[129 105 128 126]: 129, 128

[[124 124 102 125 103 119 107]
 [125 145 131 154 125 136 136]]: 154, 145

[149 127 111 133 153 144]: 153, 149

[[125 132 129 132 131]
 [132 154 139 132 124]]: 154, 139

[146 134 105 135]: 146, 135

[[104 131 138 137]
 [130 131 139 128]]: 139, 138

[[134 129 155 107 130 135]
 [141 117 117 133 131 133]
 [126 136 136 140 108 127]]: 155, 141
---
array([[145, 124, 145, 131, 133, 153],
       [131, 130, 128, 110, 141, 112],
       [112, 133, 113, 119, 124,  99]]) >> 133

array([[129, 137, 123, 121],
       [125, 105, 143, 107],
       [109, 132, 136, 105]]) >> 132

array([[138, 145, 143, 104, 130],
       [145, 145, 142, 129, 138],
       [142, 141, 138, 151, 135]]) >> 141

array([[138, 143, 133, 148, 113, 114],
       [156, 113, 150, 131, 150, 125],
       [110, 124, 108, 107, 139, 139]]) >> 124

array([[111, 121, 140, 106],
       [125, 141, 130, 122],
       [142, 119, 116, 140]]) >> 119

array([[141, 126, 141, 146],
       [105, 134, 110, 126],
       [137, 139, 126, 150]]) >> 139

array([[124, 135, 109, 106, 108],
       [143, 123, 138, 129, 128],
       [132, 126, 140, 141, 139]]) >> 126

array([[144, 134, 127, 127, 137, 128, 130],
       [137, 155, 125, 123, 132, 127, 130],
       [111, 134, 114, 127, 137, 121, 145]]) >> 134

array([[129, 127, 122, 148, 117, 128, 126],
       [129, 116, 128, 151, 130, 140, 131],
       [129, 127, 138, 140, 127, 131, 133]]) >> 127

array([[119, 121, 145, 114, 143, 115],
       [138, 132, 105, 116, 129, 121],
       [114, 117, 127, 136, 114, 143]]) >> 117
---
[116 126 152 119 130 117 128] -> 130

[[121 153 111 135 125]
 [158 122 112 125  99]] -> 112

[106 142 144 129 136 117] -> 129

[128 135 123 150] -> 135

[143 154 136 110 122 124 126] -> 122

[151 115 138 107] -> 115

[[115 115 127 127 130]
 [125 104 112 126 127]
 [117 120 136 129 129]] -> 136
---
[[137 127 123 135 133 128]
 [131 139 154 130 133 134]
 [125 121 106 135 132 128]] | 127

[[127 116 124 126 106 125]
 [128 149 131 134 142 131]
 [143 129 141 121 131 112]] | 116

[[147 151 131 144]
 [115 104 126 112]
 [126 121 133 124]] | 151

[[142 138 115 141 140 118 132]
 [123 114 116 129 137 124 123]
 [143 137 114 140 138 104 136]] | 138

[[122 111 110 133]
 [132 145 110 120]
 [127 154 116 127]] | 111

[[124 121 130 124 125]
 [127 134 123 133 128]
 [149 131 142 126 144]] | 121

[[113 100 135 100 138 117]
 [131 126 157 144 122 129]
 [157 140 113 111 118 130]] | 100

[[106 127 130 134 137]
 [139 130 118 129 137]
 [116 115 129 144 134]] | 127
---
[115 150 117 132] value 115

[[151 144 127 135]
 [133 124 151 135]
 [154 142 129 135]] value 151

[108 140 138  98 138 124 125] value 108

[114 119 107 108] value 114

[157 140 117 107 139] value 157

[113 118 105 135] value 113
---
[[144 127 151 152]
 [128 130 131 132]]
127

[[150 139 111 131 140 111 118]
 [121 127 124 124 113 125 139]]
139

[[128 134 130 133 133 127]
 [122 118 124 123 105 133]]
134

[[134 111 135 127]
 [154 125 123 154]]
111

[[155 103 112 111]
 [156 111 104 149]]
103

[[142 120 147 141]
 [101 142 103 105]]
120

[[129 144 150 126 157 126]
 [134 100 114 128 140 122]]
144

[[150 142 143 143]
 [112 115 128 121]]
142

[[128 122 116 121 138 121 109]
 [151 106 155 150 110 153 125]]
122
---
[111 151 143 147 114] Out: 111
[121 100 114 128 149] Out: 121
[105 148 140 131 104] Out: 105
[ 99 113 137 148 130] Out: 99
[156 131 120 141 149] Out: 156
[157 147 148 154 124] Out: 157
[156 107 108 104 105] Out: 156
[104 138 112 124 114] Out: 104
[115 105 111 119 108] Out: 115
---
[131 134 120 107 112 153 113]	112

[[143 113 144 141 114]
 [156 101 152 155 102]
 [155 102 152 149 105]]	114

[[125 129 115 151 122 122 133]
 [136 140 157 109 149 125 108]
 [137 142 156 114 150 124 109]]	122

[152  99 144 153 107 149]	107

[156 146 126 124 136 104]	136

[118 111 128 130 115 101 116]	115

[[137 120 107 135 127]
 [139 121 105 135 125]
 [138 119 104 132 125]]	127

[[125 100 138 132 135]
 [124 101 137 132 136]
 [126 103 140 132 135]]	135
---
150  137  114  115 value 137
113  101  125  131  135 value 101
146  103  116  129  125  109  119 value 103
157  131  133  116 value 131
150  153  153  150 value 153
151  143  117  144  125 value 143
102  155  103  125  125  117 value 155
136  150  130  121  116  124  118 value 150
122  110  156  115  106  109  131 value 110
---
[117 120 132 153 107 151] ⇒ 151, 117

[[136 109 153 127]
 [140 112 149 132]] ⇒ 127, 140

[105 108 134 101] ⇒ 101, 105

[139  99 143 111] ⇒ 111, 139

[[145 155 141 154 125]
 [147 131 142 150 152]
 [115 126 113 117 131]] ⇒ 125, 115

[[142 135 141 148 133]
 [152 147 148 149 139]
 [138 127 135 151 124]] ⇒ 133, 138
---
[142 151 143 105 126] | 151, 143

[152 115 123 153] | 153, 152

[[152 135 148  99 136 127]
 [125 133 117 140 121 120]
 [154 123 147 104 140 136]] | 154, 152

[[140 128 118 127 118 117]
 [109 123 141 113 135 151]] | 151, 141

[129 131 148 101] | 148, 131

[154 101 150 147 103] | 154, 150

[132 124 138 156] | 156, 138
---
[[116 118 154 107]
 [152 113 113 142]
 [129 129 121 137]] Out: 116, 137

[131 137 106 155 129] Out: 131, 129

[[129 101 118 142]
 [134  99 117 131]
 [144 104 118 136]] Out: 129, 136

[147 150 119 124] Out: 147, 124

[[135 134 121 128]
 [101 139 142 125]
 [153 128 111 129]] Out: 135, 129

[[124 110 155 144]
 [115 135 104 104]] Out: 124, 104

[105 125 144 121 133 136 123] Out: 105, 123
---
[[123 128 138 133 128 139 123]
 [126 112 123 131 133 101 135]] out 135

[[135 123 126 109 127]
 [124 124 129 157 130]
 [134 129 128 141 131]] out 130

[[157 117 130 145 134]
 [117 156 113 124 141]] out 141

[[135 155 115 124 100 121]
 [110 125 124 119 143 127]
 [113 125 127 123 143 127]] out 127

[[121 139 118 113 139 100 144]
 [131 128 106 116 132 101 149]] out 149

[[150 123 137 143 110 128 128]
 [150 123 133 143 125 128 122]
 [138 122 137 144 125 122 128]] out 122
---
119,121,134,127,139
129,127,119,131,131
130,127,136,105,129
-> 130

148,116,143,145,123,121,142
150,108,122,119,107,135,129
149,114,122,129,124,135,129
-> 149

131,150,145,124
142,140,134,125
135,137,138,100
-> 135

138,132,152,133
158,143,134,136
134,137,135,141
-> 134

134,128,130,128,123,126,129
126,129,127,116,105,100,118
123,126,129,127,116,105,100
-> 123

111,134,131,108,125,122
124,137,104,126,122,121
132,131,151,118,118,132
-> 132

140,131,132,154
125,137,109,146
123,136,111,139
-> 123
---
[155 111 117 143 126 136]: 143

[[126 131 128 129 144]
 [125 127 122 133 139]
 [132 109 150 112 125]]: 129

[[115 133  99 126]
 [127 138  99 102]
 [114 136  98  99]]: 126

[[152 118 121 102 132 132 140]
 [117 143 106 106 108 128 127]]: 102

[[144 127 137 116 104]
 [129 125 122 133 138]
 [116 129 115 128 141]]: 116

[[108 122 143 121 151]
 [105 151 148 116 126]
 [108 155 123 121 107]]: 121

[129 133 142 106 130 117]: 106

[[118 106 109 151]
 [142 127 112 139]
 [131 130 135 103]]: 151
---
130	152	115	139	112
143	151	113	104	112
>> 113

150	133	129	109	124	127 >> 109

111	156	137	121
137	124	137	139
>> 124

148	148	125	107
122	126	132	135
106	111	137	154
>> 111

128	123	130	129	118	146	158
139	154	101	150	153	134	133
138	125	139	155	120	129	143
>> 120

129	112	133	130	105	129	139
153	129	127	141	147	132	126
>> 147

124	131	138	145	129	113	102 >> 129

106	115	141	120 >> 115
